Below is a small trained network, with its code and all its weights. Each question gives an input and a class and asks what happens when units are switched off, that is, made to give their printed mean instead of their output.

import numpy as np


def w(rows, s, z=0):
    codes = np.array(rows[::2]) - 128.0
    scale = np.full(codes.shape[1], s)
    scale[-1] = z or s
    return codes * scale


def f(y):
    return y / 2 * (1 + np.tanh(0.7978845608 * (y + 0.044715 * y**3)))


def log_softmax(a):
    a = a - a.max(-1, keepdims=True)
    return a - np.log(np.exp(a).sum(-1, keepdims=True))


def net(x, mask):
    res = np.array(x, float).reshape(1, 8) / 4 @ E
    y = f(res @ A[0][:, :-1].T + A[0][:, -1])
    res = res + np.where(mask, y, B[0][:, -1]) @ B[0][:, :-1]
    return log_softmax(res[-1] @ U[:, :-1].T + U[:, -1])


A, B = {}, {}
E = w([
[155,117,81,166,97,58,93,226,112,73],'x0',
[210,116,76,122,109,62,35,140,121,238],'x1',
[62,33,37,54,84,139,120,94,142,107],'x2',
[173,173,95,80,251,66,55,130,140,49],'x3',
[206,48,178,74,255,131,132,111,60,177],'x4',
[169,58,183,81,69,196,92,131,132,67],'x5',
[57,152,190,244,177,95,189,122,141,128],'x6',
[68,189,181,118,179,162,74,3,228,126],'x7',
],0.0096)
A[0] = w([
[123,99,30,131,111,91,89,169,119,104,132],'n1',
[192,186,103,142,150,61,54,141,135,217,121],'n2',
[115,99,114,149,57,180,196,167,46,200,123],'n3',
[203,142,181,99,161,172,130,152,123,41,116],'n4',
[120,92,108,70,121,181,101,10,142,138,153],'n5',
[60,145,111,139,254,138,227,94,106,132,155],'n6',
[108,153,103,194,80,125,133,106,172,100,226],'n7',
[48,209,153,234,82,123,175,101,219,96,111],'n8',
[192,133,125,117,122,159,200,155,108,190,162],'n9',
[91,101,117,73,94,162,71,87,153,162,147],'n10',
[208,161,157,131,161,99,57,132,92,113,254],'n11',
],0.0088,0.0038)
B[0] = w([
[61,110,65,117,78,64,118,178,121,54,203],'n1',
[172,185,19,166,170,80,79,160,127,202,220],'n2',
[190,57,149,216,87,129,224,168,169,175,215],'n3',
[167,72,177,60,180,189,94,154,59,73,175],'n4',
[97,109,120,48,114,172,130,71,209,177,218],'n5',
[12,121,212,140,148,48,157,5,61,168,208],'n6',
[85,168,93,148,118,171,143,191,149,96,197],'n7',
[38,222,183,218,149,233,131,180,185,80,247],'n8',
[201,139,112,171,146,152,199,76,97,138,179],'n9',
[159,120,76,67,66,171,56,125,254,161,197],'n10',
[209,115,112,104,201,130,42,150,92,142,200],'n11',
],0.0084,0.016)
U = w([
[58,247,191,199,131,215,125,171,166,50,199],'0',
[47,134,213,132,202,60,154,2,72,137,117],'1',
[178,59,187,57,202,179,87,149,73,15,243],'2',
[154,208,38,149,212,55,66,166,108,182,46],'3',
[65,76,66,114,37,33,115,215,111,1,137],'4',
[181,45,154,214,64,139,213,167,114,149,7],'5',
[104,104,100,43,71,193,93,62,225,157,130],'6',
],0.0088,0.0011)

Each question gives the input, the list of numbers given to net, and the class t.
The units are the neurons (one row each of A and B). Each row of codes is followed by its name. A weight is (code - 128) times the scale printed after its matrix; where a second scale follows, it is the last column's (A, B and U).
mask holds one flag per neuron, in row order. A switched-off neuron (its flag False) gives its mean, the last column of its row in B, instead of its output. The means were averaged over made-up inputs and are rounded, as every weight is.
A unit's drop is (log p(t) with every unit on - log p(t) with that unit switched off) / (log p(t) with every unit on - log p(t) with every unit switched off).
most important unit: the unit with the biggest drop
top k neurons: the k neurons with the biggest drops, biggest first
drop of u: that unit's drop, to one decimal
input [8,-4,-2,7,5,-2,-4,-7], class 2: most important unit	n4
input [-1,-2,-5,2,0,-8,-2,5], class 1: top 2 neurons	(n6 n10)
input [1,-4,0,-6,-8,4,-8,6], class 0: top 2 neurons	(n8 n7)
input [-1,-5,-8,-3,-4,-8,-5,-7], class 5: top 2 neurons	(n3 n9)
input [-7,-8,-8,-8,0,2,7,-8], class 5: top 2 neurons	(n3 n9)
input [-2,-1,-5,-4,-5,7,-6,3], class 6: top 2 neurons	(n10 n5)
input [0,6,4,-4,-2,-7,1,8], class 0: top 3 neurons	(n8 n7 n11)
input [-3,-4,-4,-1,5,1,2,-4], class 1: drop of n6	0.7
input [7,-5,5,2,4,-2,3,8], class 1: drop of n4	0.0
input [1,-2,8,2,2,7,8,5], class 6: drop of n10	0.1
input [6,-3,0,5,3,-2,-5,-1], class 2: drop of n4	0.7
